Below are the code and all the weights of a small trained network. Each question names an input and a target symbol and asks about switching units off, where a switched-off unit gives its printed mean instead of its output.

import numpy as np


def w(rows, s, z=0):
    codes = np.array(rows[::2]) - 128.0
    scale = np.full(codes.shape[1], s)
    scale[-1] = z or s
    return codes * scale


def f(y):
    return np.maximum(y, 0)


def softmax(a):
    e = np.exp(a - a.max(-1, keepdims=True))
    return e / e.sum(-1, keepdims=True)


def log_softmax(a):
    a = a - a.max(-1, keepdims=True)
    return a - np.log(np.exp(a).sum(-1, keepdims=True))


def net(x, mask):
    ids = ['ΛΞΣαβγεζηθμπτφψω'.index(c) for c in x.split()]
    T = len(ids)
    res = E[ids] + P[:T]
    u = 0
    for l in range(2):
        q, k, v = (res @ M[l].T for M in (Q, K, V))
        z = softmax(np.where(np.tri(T) > 0, q @ k.T / 2**0.5, -1e9)) @ v
        res = res + np.where(mask[u], z, O[l][:, -1]) @ O[l][:, :-1]
        u += 1
        y = f(res @ A[l][:, :-1].T + A[l][:, -1])
        res = res + np.where(mask[u : u + 4], y, B[l][:, -1]) @ B[l][:, :-1]
        u += 4
    return log_softmax(res[-1] @ U[:, :-1].T + U[:, -1])


Q, K, V, O, A, B = {}, {}, {}, {}, {}, {}
E = w([
[118,100,137,148,99,135,136,110],'Λ',
[157,118,101,160,61,140,140,132],'Ξ',
[105,216,133,125,109,157,66,141],'Σ',
[94,69,154,167,76,110,123,109],'α',
[126,99,125,142,84,105,78,155],'β',
[80,175,144,91,67,123,95,141],'γ',
[141,61,123,71,86,126,156,111],'ε',
[118,97,142,172,146,181,158,84],'ζ',
[146,200,120,125,126,115,69,162],'η',
[39,218,123,97,81,129,128,118],'θ',
[65,171,119,68,93,84,97,124],'μ',
[125,187,121,124,114,69,82,166],'π',
[74,155,104,166,250,162,102,141],'τ',
[171,160,134,136,171,51,77,151],'φ',
[86,120,54,131,135,120,162,130],'ψ',
[98,146,128,49,150,125,183,166],'ω',
],0.021)
P = w([
[101,167,100,178,132,222,5,83],'0',
[76,109,130,162,81,166,82,137],'1',
[72,114,124,152,100,151,109,133],'2',
[78,123,102,167,106,109,137,135],'3',
[84,130,96,166,120,86,163,138],'4',
[85,136,91,167,146,58,189,141],'5',
[77,140,78,171,131,35,208,141],'6',
[73,172,64,196,157,23,237,140],'7',
],0.011)
Q[0] = w([
[1,47,48,228,109,73,117,191],'L0H0',
[91,161,125,214,141,50,243,120],'L0H0',
],0.0054)
K[0] = w([
[128,146,83,45,170,8,193,163],'L0H0',
[118,125,162,148,126,86,181,122],'L0H0',
],0.011)
V[0] = w([
[176,149,101,13,186,125,132,130],'L0H0',
[31,82,1,131,94,128,80,48],'L0H0',
],0.0069)
O[0] = w([
[100,70,105,6,149,115,105,109,77],'L0H0',
[128,120,128,203,72,116,129,163,254],'L0H0',
],0.014,0.0079)
A[0] = w([
[114,192,175,133,166,65,32,130,234],'L0N0',
[85,106,166,101,63,138,191,35,252],'L0N1',
[2,153,132,103,77,121,75,155,214],'L0N2',
[129,154,161,61,59,90,131,107,220],'L0N3',
],0.0082,0.004)
B[0] = w([
[113,159,127,154,59,62,133,227,191],'L0N0',
[213,152,122,152,135,110,120,173,177],'L0N1',
[200,153,100,75,165,147,146,158,246],'L0N2',
[70,195,153,255,108,140,101,127,161],'L0N3',
],0.011,0.014)
Q[1] = w([
[162,35,18,231,120,37,255,202],'L1H0',
[66,157,166,117,135,97,75,124],'L1H0',
],0.0092)
K[1] = w([
[95,153,88,132,163,19,254,117],'L1H0',
[160,137,226,119,16,100,59,58],'L1H0',
],0.0081)
V[1] = w([
[72,210,133,141,186,131,148,215],'L1H0',
[158,220,255,129,82,5,80,117],'L1H0',
],0.0066)
O[1] = w([
[30,2,204,3,3,80,119,102,253],'L1H0',
[204,176,64,95,66,97,7,23,226],'L1H0',
],0.0075,0.018)
A[1] = w([
[209,115,62,89,138,63,105,157,225],'L1N0',
[194,179,119,80,169,167,88,33,6],'L1N1',
[217,96,123,121,162,116,85,13,46],'L1N2',
[134,1,237,136,119,148,190,166,2],'L1N3',
],0.0077,0.0081)
B[1] = w([
[141,139,161,139,165,226,188,178,252],'L1N0',
[139,252,50,118,67,84,59,235,130],'L1N1',
[159,168,59,89,110,181,53,152,140],'L1N2',
[52,147,68,97,143,108,130,142,150],'L1N3',
],0.011,0.018)
U = w([
[94,131,134,140,125,139,94,97,123],'Λ',
[104,164,78,147,114,139,130,91,84],'Ξ',
[124,117,125,123,127,134,114,129,57],'Σ',
[146,142,138,170,97,54,101,102,26],'α',
[143,198,202,121,109,98,110,170,102],'β',
[189,180,170,102,108,32,170,120,161],'γ',
[218,90,122,121,153,155,205,157,206],'ε',
[109,128,171,157,133,158,156,87,255],'ζ',
[172,73,133,118,118,138,155,109,184],'η',
[127,42,254,112,69,108,132,58,37],'θ',
[168,36,173,105,95,148,145,94,138],'μ',
[142,74,123,72,101,154,100,44,160],'π',
[63,76,127,91,123,81,54,106,163],'τ',
[82,125,48,98,139,193,76,94,183],'φ',
[99,127,9,141,118,136,158,165,32],'ψ',
[113,51,156,43,154,216,191,138,206],'ω',
],0.009,0.0072)

Each question gives the input, a string of symbols that net reads in full, and the target symbol t.
The units are the heads (2 rows each of Q, K, V and O) and the neurons (one row each of A and B). Each row of codes is followed by its name. A weight is (code - 128) times the scale printed after its matrix; where a second scale follows, it is the last column's (O, A, B and U).
mask holds one flag per unit, layer by layer, with each layer's heads first. A switched-off unit (its flag False) gives its mean, the last column of its rows in O or B, instead of its output. The means were averaged over made-up inputs and are rounded, as every weight is.
A unit's drop is (log p(t) with every unit on - log p(t) with that unit switched off) / (log p(t) with every unit on - log p(t) with every unit switched off).
The circuit of an input: a set's keep is (log p(t) with only the set's units on - log p(t) with every unit switched off) / (log p(t) with every unit on - log p(t) with every unit switched off). Starting from all 10 units, units are removed one at a time, each time the one whose removal leaves the highest keep (on an exact tie, the one counted first), for as long as the keep stays at least 0.8.
units of the circuit, in order: the units of the circuit, biggest drop first
most important unit: the unit with the biggest drop
k most important neurons: the k neurons with the biggest drops, biggest first
top k neurons in layer l: the k neurons of layer l with the biggest drops, biggest first
input β α ζ θ φ β θ α, target θ: most important unit : L0N2
input η Λ μ α ω γ π Ξ, target π: 2 most important neurons : (L0N0; L0N2)
input θ γ ε η Λ ε φ Λ, target φ: top 2 neurons in layer 1 : (L1N2; L1N1)
input Σ η β τ ζ θ α, target θ: units of the circuit, in order : (L1H0; L0N2)
input α τ β Ξ, target τ: units of the circuit, in order : (L0N0; L1H0; L1N3; L1N0)
input Ξ π θ φ τ, target φ: 3 most important neurons : (L0N2; L0N0; L1N2)
input Λ Ξ α φ Λ β, target φ: 4 most important neurons : (L0N0; L1N2; L0N2; L1N0)
input ε γ ε μ ε θ ε, target θ: 2 most important neurons : (L0N2; L0N3)
input η θ π α ε θ ε Ξ, target θ: units of the circuit, in order : (L0N2; L0N0; L1H0)
input α Λ γ γ ψ ζ β, target ψ: units of the circuit, in order : (L1H0; L1N3; L0N0; L1N0)
input γ α τ α, target τ: units of the circuit, in order : (L1N3; L1H0; L1N0; L0N0)
input ω τ β μ φ τ, target φ: 3 most important neurons : (L0N2; L0N0; L0N1)
input μ φ Ξ τ α ω η ζ, target ω: top 2 neurons in layer 0 : (L0N1; L0N3)
input γ θ θ β τ ε ζ, target τ: 2 most important neurons : (L1N0; L1N3)
input ε γ π τ π ψ θ ε, target ψ: most important neuron : (L1N3)
input α Σ α, target α: 2 most important neurons : (L1N0; L0N2)
input Σ ζ τ Ξ φ α ω α, target ω: top 2 neurons in layer 0 : (L0N1; L0N0)
input β ε ζ α ζ, target ζ: 2 most important neurons : (L0N0; L0N2)
input π ε ζ, target π: 4 most important neurons : (L0N0; L0N2; L1N2; L1N0)
input ε θ π β, target π: units of the circuit, in order : (L1H0; L0N0)
input α π μ Λ θ Ξ ε, target θ: units of the circuit, in order : (L0N2; L0N0; L1H0)
input ζ ε Σ Σ Σ Σ π ε, target π: units of the circuit, in order : (L0N0; L1H0)
input τ β θ Ξ τ ε, target τ: top 2 neurons in layer 0 : (L0N2; L0N0)
input ω π γ α α π μ ζ, target π: top 3 neurons in layer 0 : (L0N0; L0N2; L0N3)
input ε φ β α γ Σ μ α, target μ: top neuron in layer 0 : (L0N0)
input Σ θ α ε α, target ε: top 2 neurons in layer 0 : (L0N3; L0N1)
input α α ψ α ε ψ Λ, target ψ: top 2 neurons in layer 1 : (L1N3; L1N0)
input γ ω β β, target ω: most important neuron : (L0N2)
